Here is a tiny trained network, its code and every weight. The questions are about switching its units off for an input and a class, where a switched-off unit gives its printed mean instead of its output.

import numpy as np


def w(rows, s, z=0):
    codes = np.array(rows[::2]) - 128.0
    scale = np.full(codes.shape[1], s)
    scale[-1] = z or s
    return codes * scale


def norm(h):
    return h / np.sqrt((h * h).mean(-1, keepdims=True) + 1e-5)


def f(y):
    return y / 2 * (1 + np.tanh(0.7978845608 * (y + 0.044715 * y**3)))


def log_softmax(a):
    a = a - a.max(-1, keepdims=True)
    return a - np.log(np.exp(a).sum(-1, keepdims=True))


def net(x, mask):
    res = np.array(x, float).reshape(1, 2) / 4 @ E
    u = 0
    for l in range(2):
        y = f(norm(res) @ A[l][:, :-1].T + A[l][:, -1])
        res = res + np.where(mask[u : u + 6], y, B[l][:, -1]) @ B[l][:, :-1]
        u += 6
    return log_softmax(norm(res)[-1] @ U[:, :-1].T + U[:, -1])


A, B = {}, {}
E = w([
[56,32,110,115,148,45,69,97,215,30,195,203],'x0',
[97,172,9,158,36,173,98,184,129,39,136,36],'x1',
],0.013)
A[0] = w([
[110,195,80,138,69,131,145,169,170,68,159,65,93],'L0N1',
[206,122,198,168,180,122,147,68,209,1,249,181,124],'L0N2',
[163,98,140,161,130,139,85,137,110,144,143,136,3],'L0N3',
[110,116,190,101,151,154,108,131,102,166,109,151,93],'L0N4',
[203,155,141,119,154,159,196,94,66,211,82,103,214],'L0N5',
[99,118,116,65,160,41,169,147,132,197,79,173,89],'L0N6',
],0.0064,0.004)
B[0] = w([
[137,65,194,157,135,167,38,140,100,131,158,156,207],'L0N1',
[100,74,82,103,122,118,69,174,107,174,105,155,205],'L0N2',
[162,255,141,150,94,140,176,140,214,114,149,90,114],'L0N3',
[148,175,154,144,94,207,107,152,157,95,172,85,155],'L0N4',
[57,64,72,92,137,71,102,116,134,118,97,172,254],'L0N5',
[119,152,172,174,97,196,106,94,114,48,139,85,163],'L0N6',
],0.0094,0.0099)
A[1] = w([
[162,189,130,110,121,182,168,154,48,248,42,80,4],'L1N1',
[161,187,68,154,71,170,131,179,137,104,154,57,142],'L1N2',
[202,113,177,161,128,182,82,172,89,199,160,128,132],'L1N3',
[96,102,124,118,108,179,65,152,80,156,89,117,203],'L1N4',
[182,140,175,140,143,162,144,135,86,194,118,128,51],'L1N5',
[202,136,250,128,190,130,164,108,119,227,138,173,142],'L1N6',
],0.022,0.0025)
B[1] = w([
[58,2,82,79,153,49,51,156,176,110,167,217,225],'L1N1',
[179,175,195,223,87,213,74,125,90,98,150,63,181],'L1N2',
[101,133,84,91,137,89,177,111,159,111,119,139,173],'L1N3',
[161,188,149,125,134,145,195,103,126,156,105,113,255],'L1N4',
[150,144,228,106,189,117,183,74,107,192,90,157,156],'L1N5',
[176,218,108,216,47,222,112,152,102,73,144,21,192],'L1N6',
],0.012,0.029)
U = w([
[170,173,148,205,65,214,93,108,123,63,138,83,219],'0',
[83,18,88,99,118,107,24,144,144,137,112,218,215],'1',
[156,193,115,83,134,134,247,73,143,164,60,145,167],'2',
[135,128,139,134,162,96,165,168,113,142,173,100,2],'3',
[160,130,129,112,120,53,143,166,79,114,139,101,38],'4',
[171,118,128,139,158,68,131,169,122,127,110,98,23],'5',
[145,99,141,123,163,101,183,205,70,122,154,92,18],'6',
],0.014,0.0038)

Each question gives the input, the list of numbers given to net, and the class t.
The units are the neurons (one row each of A and B). Each row of codes is followed by its name. A weight is (code - 128) times the scale printed after its matrix; where a second scale follows, it is the last column's (A, B and U).
mask holds one flag per neuron, layer by layer. A switched-off neuron (its flag False) gives its mean, the last column of its row in B, instead of its output. The means were averaged over made-up inputs and are rounded, as every weight is.
A unit's drop is (log p(t) with every unit on - log p(t) with that unit switched off) / (log p(t) with every unit on - log p(t) with every unit switched off).
unit that matters most: the unit with the biggest drop
top k neurons: the k neurons with the biggest drops, biggest first
top k neurons in layer l: the k neurons of layer l with the biggest drops, biggest first
drop when u is switched off: that unit's drop, to one decimal
input [-8,-8], class 0: unit that matters most => L1N6
input [7,-7], class 0: top 3 neurons => L0N5, L1N1, L1N6
input [-3,1], class 2: top 3 neurons => L0N5, L1N4, L1N1
input [6,-6], class 0: top 2 neurons => L0N5, L1N1
input [3,2], class 2: top 3 neurons in layer 1 => L1N1, L1N2, L1N6
input [-6,5], class 1: top 2 neurons => L1N1, L1N6
input [3,0], class 2: top 2 neurons => L0N2, L1N1
input [3,3], class 2: top 4 neurons => L1N1, L1N2, L1N6, L0N5
input [-3,2], class 2: top 3 neurons => L1N4, L0N1, L0N5
input [-4,3], class 1: top 2 neurons => L1N1, L1N6
input [-1,-1], class 2: top 2 neurons => L1N1, L1N6
input [2,-2], class 2: top 2 neurons => L0N2, L1N1
input [0,-5], class 0: drop when L1N6 is switched off => 0.1
input [-1,2], class 2: unit that matters most => L0N1
input [-7,-3], class 1: drop when L1N1 is switched off => 1.4
input [-8,-5], class 1: drop when L1N1 is switched off => 1.6
